Below are the code and all the weights of a small trained network. Each question names an input and a class and asks about switching units off, where a switched-off unit gives its printed mean instead of its output.

import numpy as np


def w(rows, s, z=0):
    codes = np.array(rows[::2]) - 128.0
    scale = np.full(codes.shape[1], s)
    scale[-1] = z or s
    return codes * scale


def f(y):
    return np.maximum(y, 0)


def log_softmax(a):
    a = a - a.max(-1, keepdims=True)
    return a - np.log(np.exp(a).sum(-1, keepdims=True))


def net(x, mask):
    res = np.array(x, float).reshape(1, 5) / 4 @ E
    y = f(res @ A[0][:, :-1].T + A[0][:, -1])
    res = res + np.where(mask, y, B[0][:, -1]) @ B[0][:, :-1]
    return log_softmax(res[-1] @ U[:, :-1].T + U[:, -1])


A, B = {}, {}
E = w([
[140,180,231],'x0',
[254,124,118],'x1',
[130,131,125],'x2',
[123,246,84],'x3',
[127,127,128],'x4',
],0.008)
A[0] = w([
[145,189,169,42],'neuron 0',
[9,95,165,219],'neuron 1',
[203,131,126,88],'neuron 2',
[127,102,88,79],'neuron 3',
[122,173,68,80],'neuron 4',
[201,149,124,205],'neuron 5',
[148,147,211,166],'neuron 6',
[111,149,128,253],'neuron 7',
[142,84,59,76],'neuron 8',
[159,103,73,106],'neuron 9',
[83,100,140,165],'neuron 10',
[130,110,45,65],'neuron 11',
[165,181,224,199],'neuron 12',
[136,124,211,71],'neuron 13',
[135,246,79,28],'neuron 14',
[119,221,61,126],'neuron 15',
[125,43,175,5],'neuron 16',
[31,169,133,215],'neuron 17',
[102,74,74,117],'neuron 18',
[134,15,145,60],'neuron 19',
[221,124,128,154],'neuron 20',
[114,93,60,124],'neuron 21',
],0.011,0.0025)
B[0] = w([
[115,188,139,178],'neuron 0',
[225,127,31,254],'neuron 1',
[183,135,32,189],'neuron 2',
[61,181,112,159],'neuron 3',
[139,170,242,179],'neuron 4',
[172,69,52,212],'neuron 5',
[48,185,44,205],'neuron 6',
[148,67,119,183],'neuron 7',
[42,219,111,188],'neuron 8',
[93,156,92,180],'neuron 9',
[232,148,109,179],'neuron 10',
[69,198,133,185],'neuron 11',
[48,125,78,238],'neuron 12',
[47,223,119,179],'neuron 13',
[162,122,228,223],'neuron 14',
[215,123,254,226],'neuron 15',
[210,211,241,184],'neuron 16',
[237,69,9,236],'neuron 17',
[118,198,135,191],'neuron 18',
[180,187,249,209],'neuron 19',
[143,130,23,218],'neuron 20',
[80,187,168,190],'neuron 21',
],0.0056,0.0066)
U = w([
[200,96,45,86],'0',
[180,150,221,18],'1',
[132,132,100,254],'2',
[24,203,103,49],'3',
[146,105,108,243],'4',
[81,3,128,91],'5',
],0.012,0.0038)

Each question gives the input, the list of numbers given to net, and the class t.
The units are the neurons (one row each of A and B). Each row of codes is followed by its name. A weight is (code - 128) times the scale printed after its matrix; where a second scale follows, it is the last column's (A, B and U).
mask holds one flag per neuron, in row order. A switched-off neuron (its flag False) gives its mean, the last column of its row in B, instead of its output. The means were averaged over made-up inputs and are rounded, as every weight is.
A unit's drop is (log p(t) with every unit on - log p(t) with that unit switched off) / (log p(t) with every unit on - log p(t) with every unit switched off).
The circuit of an input: a set's keep is (log p(t) with only the set's units on - log p(t) with every unit switched off) / (log p(t) with every unit on - log p(t) with every unit switched off). Starting from the 12 units with the biggest drops (on a tie, the unit counted first), units are removed one at a time, each time the one whose removal leaves the highest keep (on an exact tie, the one counted first), for as long as the keep stays at least 0.8.
units of the circuit, in order: the units of the circuit, biggest drop first
most important unit: the unit with the biggest drop
top k neurons: the k neurons with the biggest drops, biggest first
drop when u is switched off: that unit's drop, to one decimal
input [1,-8,2,-6,3], class 0: top 2 neurons	neuron 1; neuron 17
input [-1,5,-5,-8,8], class 1: most important unit	neuron 19
input [-5,3,0,4,3], class 3: units of the circuit, in order	neuron 17; neuron 1
input [-3,-5,3,2,-1], class 0: units of the circuit, in order	neuron 17; neuron 1
input [-7,0,-3,-7,7], class 1: units of the circuit, in order	neuron 19; neuron 16
input [-4,6,2,7,1], class 1: units of the circuit, in order	neuron 15; neuron 14
input [-2,1,0,-6,1], class 1: units of the circuit, in order	neuron 19; neuron 16
input [8,1,-1,-5,6], class 3: units of the circuit, in order	neuron 6; neuron 13
input [-6,-6,-5,1,5], class 0: top 2 neurons	neuron 17; neuron 1
input [-1,-7,-5,-2,2], class 0: units of the circuit, in order	neuron 1; neuron 17
input [6,-2,3,-3,-3], class 3: units of the circuit, in order	neuron 13; neuron 6
input [8,6,0,-4,-1], class 3: units of the circuit, in order	neuron 13; neuron 6; neuron 12
input [1,4,-5,6,-6], class 1: units of the circuit, in order	neuron 15; neuron 14
input [-2,-8,-6,-6,-1], class 0: units of the circuit, in order	neuron 1
input [8,-5,5,-4,1], class 3: top 3 neurons	neuron 13; neuron 6; neuron 12
input [6,-6,4,-6,6], class 0: top 3 neurons	neuron 1; neuron 17; neuron 10
input [1,-8,1,5,-4], class 0: top 2 neurons	neuron 17; neuron 1
input [-7,3,-6,8,2], class 1: top 3 neurons	neuron 15; neuron 14; neuron 4
input [-1,-7,0,-8,-4], class 1: top 2 neurons	neuron 19; neuron 16
input [1,-7,7,-8,3], class 1: units of the circuit, in order	neuron 16
input [-1,-8,5,-5,-4], class 0: drop when neuron 1 is switched off	0.4
input [4,-8,4,5,8], class 0: drop when neuron 17 is switched off	0.4
input [-8,-5,5,-2,-6], class 3: drop when neuron 21 is switched off	0.3
input [2,-7,-7,7,-1], class 0: drop when neuron 21 is switched off	0.0
